Below is a small trained network, with its code and all its weights. Each question gives an input and a class and asks what happens when units are switched off, that is, made to give their printed mean instead of their output.

import numpy as np


def w(rows, s, z=0):
    codes = np.array(rows[::2]) - 128.0
    scale = np.full(codes.shape[1], s)
    scale[-1] = z or s
    return codes * scale


def f(y):
    return np.maximum(y, 0)


def log_softmax(a):
    a = a - a.max(-1, keepdims=True)
    return a - np.log(np.exp(a).sum(-1, keepdims=True))


def net(x, mask):
    res = np.array(x, float).reshape(1, 4) / 4 @ E
    y = f(res @ A[0][:, :-1].T + A[0][:, -1])
    res = res + np.where(mask, y, B[0][:, -1]) @ B[0][:, :-1]
    return log_softmax(res[-1] @ U[:, :-1].T + U[:, -1])


A, B = {}, {}
E = w([
[93,61,152],'x0',
[7,139,127],'x1',
[120,149,218],'x2',
[128,128,127],'x3',
],0.018)
A[0] = w([
[157,85,127,198],'neuron 0',
[125,179,7,163],'neuron 1',
[83,193,239,86],'neuron 2',
[190,82,100,161],'neuron 3',
[64,163,210,74],'neuron 4',
[34,253,135,26],'neuron 5',
[129,152,243,198],'neuron 6',
[221,243,118,155],'neuron 7',
[80,161,229,101],'neuron 8',
[134,36,82,152],'neuron 9',
[176,141,214,133],'neuron 10',
[174,236,48,253],'neuron 11',
[15,115,101,186],'neuron 12',
],0.012,0.0061)
B[0] = w([
[106,61,103,169],'neuron 0',
[115,205,110,220],'neuron 1',
[202,97,85,216],'neuron 2',
[106,96,64,190],'neuron 3',
[170,143,74,205],'neuron 4',
[121,85,65,207],'neuron 5',
[249,110,154,224],'neuron 6',
[189,169,157,243],'neuron 7',
[158,137,110,211],'neuron 8',
[93,67,130,182],'neuron 9',
[123,95,198,195],'neuron 10',
[150,197,113,246],'neuron 11',
[78,218,127,252],'neuron 12',
],0.013,0.016)
U = w([
[152,134,92,255],'0',
[103,13,48,151],'1',
[77,180,123,57],'2',
[9,120,138,162],'3',
[155,144,232,80],'4',
[134,19,215,104],'5',
[159,114,70,32],'6',
],0.012,0.0082)

Each question gives the input, the list of numbers given to net, and the class t.
The units are the neurons (one row each of A and B). Each row of codes is followed by its name. A weight is (code - 128) times the scale printed after its matrix; where a second scale follows, it is the last column's (A, B and U).
mask holds one flag per neuron, in row order. A switched-off neuron (its flag False) gives its mean, the last column of its row in B, instead of its output. The means were averaged over made-up inputs and are rounded, as every weight is.
A unit's drop is (log p(t) with every unit on - log p(t) with that unit switched off) / (log p(t) with every unit on - log p(t) with every unit switched off).
The circuit of an input: a set's keep is (log p(t) with only the set's units on - log p(t) with every unit switched off) / (log p(t) with every unit on - log p(t) with every unit switched off). Starting from the 12 units with the biggest drops (on a tie, the unit counted first), units are removed one at a time, each time the one whose removal leaves the highest keep (on an exact tie, the one counted first), for as long as the keep stays at least 0.8.
circuit, biggest first: the units of the circuit, biggest drop first
unit that matters most: the unit with the biggest drop
k most important neurons: the k neurons with the biggest drops, biggest first
drop of u: that unit's drop, to one decimal
input [0,6,-8,5], class 2: circuit, biggest first : [neuron 12]
input [-6,-6,1,-1], class 4: circuit, biggest first : [neuron 7; neuron 10]
input [-6,3,-1,5], class 2: circuit, biggest first : [neuron 6; neuron 2]
input [-5,1,7,-5], class 6: 3 most important neurons : [neuron 2; neuron 5; neuron 4]
input [1,-1,4,-1], class 5: 3 most important neurons : [neuron 12; neuron 11; neuron 1]
input [-6,4,3,8], class 6: 2 most important neurons : [neuron 5; neuron 2]
input [-8,3,7,1], class 6: circuit, biggest first : [neuron 5; neuron 2]
input [2,-5,8,-3], class 5: circuit, biggest first : [neuron 12; neuron 11]
input [5,5,0,-3], class 3: circuit, biggest first : [neuron 12; neuron 7]
input [-4,1,-7,4], class 2: circuit, biggest first : [neuron 1; neuron 6; neuron 2]
input [2,1,-1,7], class 3: circuit, biggest first : [neuron 6; neuron 2; neuron 7]
input [0,8,2,5], class 6: circuit, biggest first : [neuron 5; neuron 4]
input [-5,6,3,-1], class 6: circuit, biggest first : [neuron 5; neuron 2]
input [-5,3,-2,-7], class 2: circuit, biggest first : [neuron 6; neuron 2]
input [-2,7,-3,5], class 2: circuit, biggest first : [neuron 12]
input [0,7,2,-4], class 6: 4 most important neurons : [neuron 5; neuron 2; neuron 12; neuron 4]
input [-7,8,-1,-7], class 2: 3 most important neurons : [neuron 12; neuron 6; neuron 1]
input [-4,-8,2,-2], class 4: 2 most important neurons : [neuron 7; neuron 10]
input [2,-4,5,-1], class 5: drop of neuron 9 : 0.0
input [-7,-5,2,0], class 4: drop of neuron 7 : 0.1
input [-1,6,-8,-1], class 2: unit that matters most : neuron 1
input [2,5,-1,-8], class 3: drop of neuron 7 : 0.2
input [-1,-8,2,-1], class 4: drop of neuron 10 : 0.2
